Here is a tiny trained network, its code and every weight. The questions are about switching its units off for an input and a class, where a switched-off unit gives its printed mean instead of its output.

import numpy as np


def w(rows, s, z=0):
    codes = np.array(rows[::2]) - 128.0
    scale = np.full(codes.shape[1], s)
    scale[-1] = z or s
    return codes * scale


def norm(h):
    return h / np.sqrt((h * h).mean(-1, keepdims=True) + 1e-5)


def f(y):
    return np.maximum(y, 0)


def log_softmax(a):
    a = a - a.max(-1, keepdims=True)
    return a - np.log(np.exp(a).sum(-1, keepdims=True))


def net(x, mask):
    res = np.array(x, float).reshape(1, 5) / 4 @ E
    u = 0
    for l in range(4):
        y = f(norm(res) @ A[l][:, :-1].T + A[l][:, -1])
        res = res + np.where(mask[u : u + 6], y, B[l][:, -1]) @ B[l][:, :-1]
        u += 6
    return log_softmax(norm(res)[-1] @ U[:, :-1].T + U[:, -1])


A, B = {}, {}
E = w([
[57,30,108,62,116],'x0',
[174,111,94,119,64],'x1',
[133,127,132,126,127],'x2',
[65,188,154,100,53],'x3',
[108,179,1,99,162],'x4',
],0.0064)
A[0] = w([
[1,162,144,104,15,3],'L0N1',
[104,43,154,64,70,34],'L0N2',
[180,90,87,184,9,65],'L0N3',
[20,105,147,64,179,126],'L0N4',
[117,79,157,5,137,32],'L0N5',
[96,214,132,155,41,73],'L0N6',
],0.0061,0.0048)
B[0] = w([
[168,71,129,10,255,222],'L0N1',
[96,110,50,167,110,190],'L0N2',
[174,142,73,99,77,179],'L0N3',
[154,96,69,204,61,252],'L0N4',
[78,94,80,169,124,166],'L0N5',
[210,119,148,95,228,211],'L0N6',
],0.0064,0.0032)
A[1] = w([
[146,125,72,157,126,93],'L1N1',
[33,211,176,33,65,73],'L1N2',
[32,108,136,175,184,131],'L1N3',
[54,177,188,198,204,7],'L1N4',
[159,255,168,99,135,29],'L1N5',
[20,152,166,166,205,102],'L1N6',
],0.0078,0.0022)
B[1] = w([
[104,162,164,75,132,212],'L1N1',
[181,51,147,117,255,197],'L1N2',
[173,106,95,60,46,219],'L1N3',
[167,116,104,128,58,195],'L1N4',
[152,66,35,211,154,251],'L1N5',
[218,132,71,84,40,205],'L1N6',
],0.0082,0.003)
A[2] = w([
[176,136,132,99,63,1],'L2N1',
[169,95,145,123,143,52],'L2N2',
[154,112,146,101,181,60],'L2N3',
[107,104,248,162,76,109],'L2N4',
[176,124,118,157,159,122],'L2N5',
[160,138,130,78,64,125],'L2N6',
],0.014,0.0031)
B[2] = w([
[202,132,53,136,189,196],'L2N1',
[103,172,129,77,196,205],'L2N2',
[126,109,176,107,209,185],'L2N3',
[81,254,68,34,85,195],'L2N4',
[67,57,213,111,140,254],'L2N5',
[230,113,62,164,199,233],'L2N6',
],0.0085,0.005)
A[3] = w([
[59,213,62,167,197,100],'L3N1',
[143,112,112,246,107,119],'L3N2',
[164,204,185,240,162,186],'L3N3',
[145,216,161,254,116,61],'L3N4',
[123,205,124,99,62,100],'L3N5',
[115,139,45,92,161,254],'L3N6',
],0.0097,0.0027)
B[3] = w([
[139,192,197,19,47,157],'L3N1',
[166,46,177,152,135,152],'L3N2',
[32,1,36,45,52,161],'L3N3',
[57,45,91,145,24,142],'L3N4',
[160,147,166,30,91,140],'L3N5',
[131,171,249,184,95,255],'L3N6',
],0.0077,0.0097)
U = w([
[52,35,82,106,53,134],'0',
[149,112,157,106,143,254],'1',
[124,86,175,62,233,120],'2',
[127,231,146,64,91,119],'3',
[209,123,54,137,154,126],'4',
[106,131,135,201,171,80],'5',
[19,188,103,211,170,31],'6',
[14,201,105,247,180,32],'7',
],0.013,0.0099)

Each question gives the input, the list of numbers given to net, and the class t.
The units are the neurons (one row each of A and B). Each row of codes is followed by its name. A weight is (code - 128) times the scale printed after its matrix; where a second scale follows, it is the last column's (A, B and U).
mask holds one flag per neuron, layer by layer. A switched-off neuron (its flag False) gives its mean, the last column of its row in B, instead of its output. The means were averaged over made-up inputs and are rounded, as every weight is.
A unit's drop is (log p(t) with every unit on - log p(t) with that unit switched off) / (log p(t) with every unit on - log p(t) with every unit switched off).
most important unit: the unit with the biggest drop
k most important neurons: the k neurons with the biggest drops, biggest first
top k neurons in layer l: the k neurons of layer l with the biggest drops, biggest first
input [6,8,6,0,-8], class 3: top 3 neurons in layer 1	(L1N5, L1N6, L1N3)
input [-1,-6,-7,6,6], class 1: most important unit	L1N2
input [-4,1,3,-5,0], class 2: 2 most important neurons	(L2N5, L3N6)
input [7,-7,0,1,-1], class 0: 2 most important neurons	(L0N4, L0N5)
input [2,0,3,-7,5], class 2: 2 most important neurons	(L2N4, L2N3)
input [-6,-2,0,-4,-5], class 0: 2 most important neurons	(L0N1, L3N3)
input [-6,7,-2,-2,-7], class 3: top 2 neurons in layer 0	(L0N6, L0N1)
input [-2,-8,5,7,7], class 4: top 4 neurons in layer 1	(L1N6, L1N4, L1N3, L1N1)
input [7,-7,0,-3,-8], class 3: 3 most important neurons	(L2N4, L1N5, L2N5)
input [6,6,3,-1,7], class 3: top 3 neurons in layer 1	(L1N3, L1N6, L1N5)
input [7,8,5,7,-6], class 4: 3 most important neurons	(L2N6, L0N3, L2N5)
input [-8,-8,-6,-7,6], class 0: 3 most important neurons	(L3N3, L0N1, L1N2)
input [5,-8,5,7,-5], class 4: 3 most important neurons	(L1N6, L1N3, L2N6)
input [8,-2,7,-8,1], class 0: 2 most important neurons	(L0N1, L0N6)
input [6,6,2,-5,7], class 3: 2 most important neurons	(L2N5, L1N5)
input [2,2,-2,4,3], class 2: top 2 neurons in layer 2	(L2N4, L2N3)
input [7,-8,0,-2,0], class 4: 2 most important neurons	(L1N3, L1N6)
input [5,5,1,7,-1], class 2: most important unit	L0N1
input [-1,8,-6,7,-8], class 3: 2 most important neurons	(L2N4, L1N6)
input [-4,-4,0,-8,3], class 2: most important unit	L3N6
input [6,-6,-4,-1,-7], class 3: 2 most important neurons	(L2N4, L1N5)
input [-8,-3,4,-6,7], class 0: 2 most important neurons	(L3N3, L0N1)
input [6,-8,3,-5,-2], class 4: top 3 neurons in layer 1	(L1N3, L1N6, L1N5)
input [-3,-5,1,5,3], class 2: 3 most important neurons	(L1N2, L2N5, L0N2)
input [-3,-7,-3,5,-2], class 4: top 2 neurons in layer 1	(L1N6, L1N4)
input [-5,2,5,-6,-3], class 2: top 2 neurons in layer 2	(L2N5, L2N2)
input [-1,1,7,-7,8], class 3: most important unit	L3N1
input [-7,-6,-1,4,7], class 0: top 2 neurons in layer 3	(L3N3, L3N4)
input [5,8,4,-4,1], class 4: top 2 neurons in layer 2	(L2N5, L2N6)
